(in the rows, 128 means zero)
Each row has a class, written after it.
[ 86  98  65 128  87 226 160 153 149 100 131 108 155  50 110 151 173  89
 110  87 153  86 197 128 179 110  83 135  89  96 100 164 149 150 110 175
 116 114 132] => vig
[147 164  59 124  80  46 157 174  81 118 142 160 126 104 129 124  99  99
 178 147 140 128 145 100  66  84  74 199 178 121 182  99 107 176 144 139
 142 163 109] => maris
[166 145 128 145 127 108 102 142 103  98 151 121  50  84 126 111 155  59
 118 143 141 114 183 108 134  44 157 131 167  52 134 175 142 160 134 116
 106 122 176] => maris
[159 128 169 137 114 132 139  89 109 109 136 120 110 116 119 104 131 156
 138 109  86 151 136 199 171 123 123 134 119 129 109 101 154 110 138 120
 158 154 134] => Ruvuv
[177 129  76 148 103  52 137 128  86 128 116 113  90  85 125  74 121 156
 138 125 123 168 123 111 105 130 120 145 134 103 107 121 119 167 114 143
 123 161 124] => Vakag
[125 181 106  89 119 198  48 135  87 149 108 149 102  90 125 129 106 160
 120 118 204 150  58 132 157 143 113 137 103  88 119 136 112 159 130 147
 137 149 134] => kuzak
[169 146 119 141 119 186  98 144  58 135 136  95 139 133 151 148 103 169
 144  83 161 152  97 155 149 110 138 119 177 141 100  99 121 100 102 113
  94 108 163] => Bof
[188  95 109 123  87  77  97 137 145 103 138 125 131  79 152 113 150 149
 133 106 167 146 159 105 156 120 166 145 156 160 151 180 101 129  92 117
 100 132  86] => vig
[165 104 137 117  91 181 127  64 167 147 142 164 147  91 119 117 216 138
 104 123 125 114 143 147  92 141 116 151 139 133 101 128 114 121 131 157
 127 121  94] => dakog
[121 173 113 148 147 161 155 196 147 102 117 113 194  91 134 101 171 119
 106  96 131  87 134 127  84 132 125 156 124 160 136 110 141 115 144 144
 134 123 131] => maris
[121 111 125 143 160 147 173  95 158 162 137 139 154 124 161 154 163 138
  84 130 108 111  87  87 128  94 128 131 101 114  90  90 148 130  84 144
 155 121 151] => tes
[189 131 154 141 103 111 161  90 126  98 137  79 132 118 120 121 151 127
 110 114 137 108 182 124  79 110 115 134 127 188 135 144 145 138 128 144
 129 175 140] => tes
[ 91 151 108  91 136 108 103 137 135 174 156 203 117 127 147 115 125  81
 107 173 149 142  39 140  73 150  79 140 140 133 150  94 111 123 135 145
 171 150  86] => Tep
[108  96 200 115 120 143 152 111 158  93 180 125 145 137 105 138 179  94
 156 166  98 105 165 113 112 123 115 124 158 136 108 116 126 141 147  81
 160  98 127] => tes
[188 163 118 139 120 121 157 134 124 101 129 126 152  88 127 114 134 183
 128  85 148 114 141 127 103 106  76 173 104 112 128 141 149 170 110 160
 127 176 136] => tes
[160  93 138 136 157  73 114 139 116 160 156 179 101  94 102 109 101 107
 150 128 135 170 143 143 126 105 152 175 144 131 152  99 117 110 114 104
 121 157 112] => Bof
[196 145 120  91 129 172  82 103 120 145 100 164  96  72 122  91  98 205
 119  95 122 144 103 147 194  92 116  83 134 116 128 103 130 142  63 121
  65 131 152] => maris
[139 171 121  95 124 204 109 162 141 168 143 122 128 145 137 151 128 132
 103 127 201 122 117  97 127 139 142 111 119 106 106 150 119 102 121 169
 100 120 150] => kuzak
[148 114  87 110  73 117  79 158 102 147 109 158  85  62 135 157 129 108
 123 176 167 145 115  96  84 170  86 143 157 138 118 120 111 121 125 137
 101  92 137] => Bof
[137 125 135 118 101 248 126 133 122 121  99  81 126  69 104 146 105 115
 128  99 144  92 155 139 182 116 128  93  86 136 106 146 146 125 139 163
 115 118 155] => Vakag
[153 114 102 121  77  77 103  99 105 102 136 117 100 101 128 109 171 121
 144  63 127 101 133 170 156 115 157 154 207  83 142 123 100 139 118 123
 136 150 127] => kuzak
[141 112 139 186 155  64 137 152 116 132 101 138 200 176 176 121 143  62
 143 115 127 163 156 133 129 179 198 195 118 241 160 148 138  82 126  98
 109 185 109] => vig
[ 78  86 108 144 111  87 199 125 128 136 143 147 181 138 120 153 131 115
 107 189 103 127 158 115  86 140  58 122  79 103  94 104 166 151 147 177
 124 183 112] => tes
[135 120  66 152 127 129  61 125  77 135 101 163 104  88 121 110  74 168
 130 101 159 134  60 138 154 118 107 124 111  99 134 158 150 150 123 134
 113 148 136] => Ruvuv
[200 125 142 151 128  70 105 116 101 158 116 163  17 112 114 108  65 141
 104  97 103 158 148 113  78  92  89 134 136 109 162 119 165 159  83 121
 122 152 159] => Bof
[113 172  82 149 158 124 136 163 134 114 169 150  81 104 118  93 146  77
  69 121 143 105 121 102  83  85 101 179 162 117 125 103 141 125  89 103
 164 117 132] => Tep
[124  72 112 157 114 130 160 112 134  73 163  81 136 129 104 145 139 184
 184 177  83 120 189 141 101 149 122 177 139 109 120 110 109 164 125 104
 176 107 127] => tes
[ 61 110  81  96 105 141 135 140 123 127 165 173 134 118  76 145 137  64
  94 186 141 145 122 134  47 153  56 155 125 109 150  92 101 148 146 154
 125 107 113] => tes
[141 128 117 147  85 150 114 150  85 112  95 139  90  68 105 140 120 110
  94  58 137 138 133 139 149 138 102 127  86 101 102 168 164 150 136 165
  94 106 171] => Ruvuv
[179 131 157 142 132  44 146 139 159 143 163 110 126 158 187 111 165 147
  89 167 114 157 118 101 106 156 125 140 118 201 116 107 129 129  77 111
 172 128 142] => mut
[129 148 171 111 151 168 141 128 127 149 177 118 190 170 140 167 127 134
  98 115 134 147 123 152 121 141 102 143  87 124  86 105 158 144  89 161
 140 156 177] => dakog
[125 113 113 123 132  93 118 107 165 137 132 145 131 151 156 118 157 191
  88 104  70  93 120 132 186 131 119  93 126 122 123  93 151 137  79 138
 119 120 102] => Vakag
[159  87  80 168 105 120 130 130 102  68 128 100 175 134  98 153 148 131
 133 102 154 150 201 119 191 127 101 170  88 100 116 162 136 159 111 129
 101 140 190] => kuzak
[110  84 115 162  95 138 114 134  96 116 112 106 121 137  96 142 124 154
 116  88 125 123 146 139 139 137 178 113 124 120  86 140 119 113 123 117
 135  97 151] => Tep
[194 139 178 158  98 149 126 133 108 107 110 115  59 151 114 134  86 104
 164 160 133 106 189 104 144 125 162 140 143 137 126 180 142 126 163  96
 119 133 164] => tes
[103 162  66  99 154 117  67 132 131 140 164 165 161  94 127  99 158 108
  92 129 167 190  82 130 155 138 142 153  96 134  95 113 109 101  93 135
 126 128 129] => Vakag
[185 154  58 170 138 142  99 141 135 128 127 138 123 105 174 121 146 158
  53  92 159 114  62 104 149 149 117 201 148 144  90 134 131 125  50 132
 106 119 115] => Vakag
[167 109 131 119 132 167  82  91 126 134 146 143 148 167 156 138 152 236
  97  76  92 114  82 171 170  93 111  68 142 120 152  95 128 164  66 138
 108  82 145] => maris
[161 136 141 127 150 190 119  97 166  89 146 136 208 130 136 105 175 153
 104 110 113 133 163 129 138 131  81 132 101 185 152 107 159 134  98 125
 127 136 123] => dakog
[133 148 133 130 130 114 142  80 130 130 141  96 109 181 127 126 136 196
 132 125 105 128 135 119  92 102 118 104 162  89 117  98 129 143 153 132
 148 140 114] => Bof
[ 82  97  66 152 114 187 157 105  99 107 112 122 168 113  59 131 120  91
 195  96 119 130 197 167 126 110  52 130  73  73 118 148 158 146 188 161
 136 178 155] => vig
[171 139 169 178 135 115 182 105 115 129 104 164 108 163 136 102  99  88
 150 107  76 124 142 116 114 108 215 141 142 127 123 138 176  91 129 117
 132 146 151] => mut
[181 114 119 133  88 135 159 189  86 122 131 165 186  89  92 133 150  80
 155 126 163 150 207  98  79  95 106 174 146 120 156  84 118 109 139 148
  79 152 139] => tes
[114 118 121 128 114  88 140 128 141 104 100 133 132 191 102 143 123  93
 111 166 121 116 167 101  84 141 177 153 151 128 185 134 115 104 147 124
 119 123 117] => maris
[147 132 100 123  60 117 140 125 110 123 122  90  71 100 166 117 155 157
  93 166 139 130 153 111 126 117  93  96 113 113 123 158 132 205 120 168
 138 137 118] => vig
[137 152 102 128 133 233 146 155 142 114 153  98 156 114 145 142 114 162
 121 182 161  71 104 139 115 123  93 152 152 161 137 112 125 144 110 132
 131 103 136] => Bof
[128 119 119 131 130  95 124 144 124 158 132 131 105  74 148 112 114 117
 118 195 143 125  98 136 136 152  85 132  95 160 108 140 145 162 128 134
 129 170 139] => Ruvuv
[147 109 151 180 144 175 173 106 100  92  54 145 103 158 102 125  77 128
 154 132 100 102 129  86 137 117 141 107 102 111 141 148 181 129 159 113
 132 115 142] => Tep
[105 151 118  83 102 120 164 143 156 122 133  95 111 132 117 116 145 136
 169 178 122 120 214 133 102 126  81 100 126 125 158 107 129 101 180 150
 144 149  84] => vig
[ 72 113 161 136  78 149 111 170  80 144  95 162  96  96  99 124 108  96
 146 148 134 132 131 105 121 147 130 100 117 119  84 143 149 105 164  90
 137  95 133] => kuzak
[112 110 120 143  67 159 152 132 137 105 118 111 153 124 114  81 245 111
 106 122 115 139 186 105  65 135 131 131 177 155 125 108  89 123 148 100
 131  83  83] => vig
[143  84 164  75 110 155  77 114 140 153 129 146 114  58 114  75 167  85
 202 118 129 156 163 159 186 139 141  84 123 148 143 117 115 115 134 113
 165 172 122] => vig
[106 123 108 118 169 154 119 115 135 147 157 148 154 153 158 145 129 113
 153 107 115 117 113 110 154 116 203 103 183 131 126  77 142  67 120 133
 117 125 105] => Bof
[130 118 158  80  68 124 142  99 150 142 143  79  87 145 151 149 150 156
 165 134  90  85 122 180 174 154 118  79 175 120 105 117  92 124 165 131
 148  76 130] => dakog
[101 130  97 139 136 154 133 164 110 101 106 111 148 114 109 120 131  62
 154  54 147 138 168 119 131 168 169 127 118 117 125 144 163  74 147 161
 122 138 147] => Bof
[ 44 198  75  88 123 207 107 182 160 122 157 104 149  63 124 110 151 170
 119 156 152  82  88 149  95 146  59 124  98 134  94 121 119 127 149 147
 176  72 102] => Vakag
[ 89  68 132 153 195 121 153  92 119 166 147 172 116 157 161 149 117 141
  98 134  81 145  60 125 106 160 119 102 108 126 125  88 179 124  90 148
 121 118  79] => kuzak
[119  96  49 167 104  79 129 153 108 133 126 107 128 201 121 156  74 178
  78 118 150 148 180 101 172 115  91 109 109  70 106 147 130 142 102 147
  78 166 126] => Tep
[121  92 119 124 150 178 107  90 104 122 144 148 158 132 146 158 129 177
 176 159  97 109 136 122 196  80 139 108 150  62 122  88 145 170 108 113
 111 116 137] => dakog
[142  79 104 158 134   8 139 123 139 121 144 173 112 136 109 113 155  59
 102 126 130 124 157 115 143 113 178 148 130 124 127 160 134 104 116 121
 113 141 147] => Tep
[129 130  67 147 106 166 164 123 114 137 130  80 146 150 107 181  96 188
 103  24 133 115 115 172 148 120  60 163 123 124 104  85  94 142 128 168
 137 138 122] => Tep
[129 136 155 120 116 152 130 186 143 126 138 134 124  61 143  99 182  43
 165 133 142 112 191 105 125 134 169 122 159 176 131 141 134  89 156 114
 114  99 121] => Bof
[179 124 134 154 109 140 126  86 124 104  99 145 134 157 125 106 191 168
 105  92 104 155 175 131 140 140 186 141 122 112 126 113 140 105 115 142
 120 131 119] => mut
[106 103 126 144 176 147  61 139  95 171 113 202 117 133 107 121 108 116
 177 120 119 161 117 109 162 112 179 131 134  97 139 103 131 108 139  82
 101 117 134] => Ruvuv
[110 111 129  96 115 213 115 157 146 114 113 122 174 110  77 143 150 177
  97 159 182 133 113 108 133 174  65 125  59 128 116 111 107 161 129 143
 146 100 134] => mut
[217 129 117 209  92 161 160 120 110  91 126  91 127 159 160 138 112 123
 106 136 131  88 138 107 105 108 120 184 155 185 144 167 145 143 125 130
 133 126 122] => Vakag
[138 121  75 141  91 136 115 103 103 144 125 129  77 147 146 132  76 161
 112 196 129  89 103 131 147 117 109 107 141 137 144 135 128 170 119 132
 123 135 140] => kuzak
[187 171 127 170 133  93 167 128 119 121 156 100 117 131 175 147 114 173
 105 154 122 145 108 128  95 128 129 197 114 150  97 143 127 165 130 138
 139 112 144] => dakog
[174  98 104 133 133 101  90  64  93 110  82 134 131 192 133 134 132 227
 152  48  87 102 147 184 201 101 165  69 179  60 159 109 135 124  95 133
  39 144 140] => Tep
[154 144 109 175 139 154 116 105  86 127 143 124 113 154 105 173 104 122
 152 126 131 124 156  93  90  98 150 156 120 139  89 149 149 122 156 131
 111 108 156] => Vakag
[ 81 117 103 112  51 212 132 162 111  91 100 110  88  68  70 147 101  91
 119 170 134 116 151  99 134 116  56 161 120  78 144 111 108 200 150 115
 177  87 162] => Ruvuv
[195 118 213 167 184 152 147 127 159 105 166 129 110 142 171 122 143 130
 132 154 107 105 126 132 118 132 178 145 153 159 141 157 156 106 119 100
 120 102 108] => tes
[158 123 111 159 128 116 180 122 136 109 129 153 137 166 128 142 133 161
 109  80  83 105 177  90 127  98 114 134 148  95 133 103 168 118 117 142
  85  97 112] => dakog
[145 145 145 144 144 228 130 118 121 134  87  94 134 132 163 102 161 138
 139 140 111  89 124 148 128 116  81  99 128 168 177 133 127 193 141 123
 112 124 134] => maris
[102 134 173 121 180 159 135 165 137 146 150 140 140 147 144 140 131  99
 130 173 117  97  93 121 147 113 173  84 133 139 111 113 146  94 139 108
 119  77 159] => maris
[158 134 117 130  84 110 187 129 168 126 143 155 146 116 162 126 177 109
  68 163 117 108 135  80 109 124 119 189 146 174 137  98 118 144  98 135
 151 102 100] => dakog
[113 121 161 141 143 147 149 161 136 109 117 119 136  86 149 107 147  82
 132  87  91 130 175 142 161 125 193 118 141 159 130 131 148  84  94  93
  87  86 135] => mut
[109 113 121 143 129 142 122 108 131 140 147 156 110 125 124 135 184 105
  95  78  93 103 121 131 150 108 148 125 147 158  98  99 133 107 115 113
 142  75 126] => maris
[170 126 143 124 151 112  93 135  65 143 134 110  76 102 128 135  73 144
 147 104 135 173 101 156 110 104  90 107 132 102 142 117 135 176 116 127
  98 153 164] => vig
[118 126 155 129 111 247 160 129 126 138  78 106 163  96  69 158  94  80
 114 145 155 154 175 152 118 157  96 177  49 130 112 140 136 125 160 161
 113 179 168] => Ruvuv
[102 127 142 123 158 195 147 103 121 141 105 149 148 129 123 121 123 133
 149 121  93 142 105 128  86 128 143 112 115 136 140  63 145  94 130 134
 177 129 111] => Tep
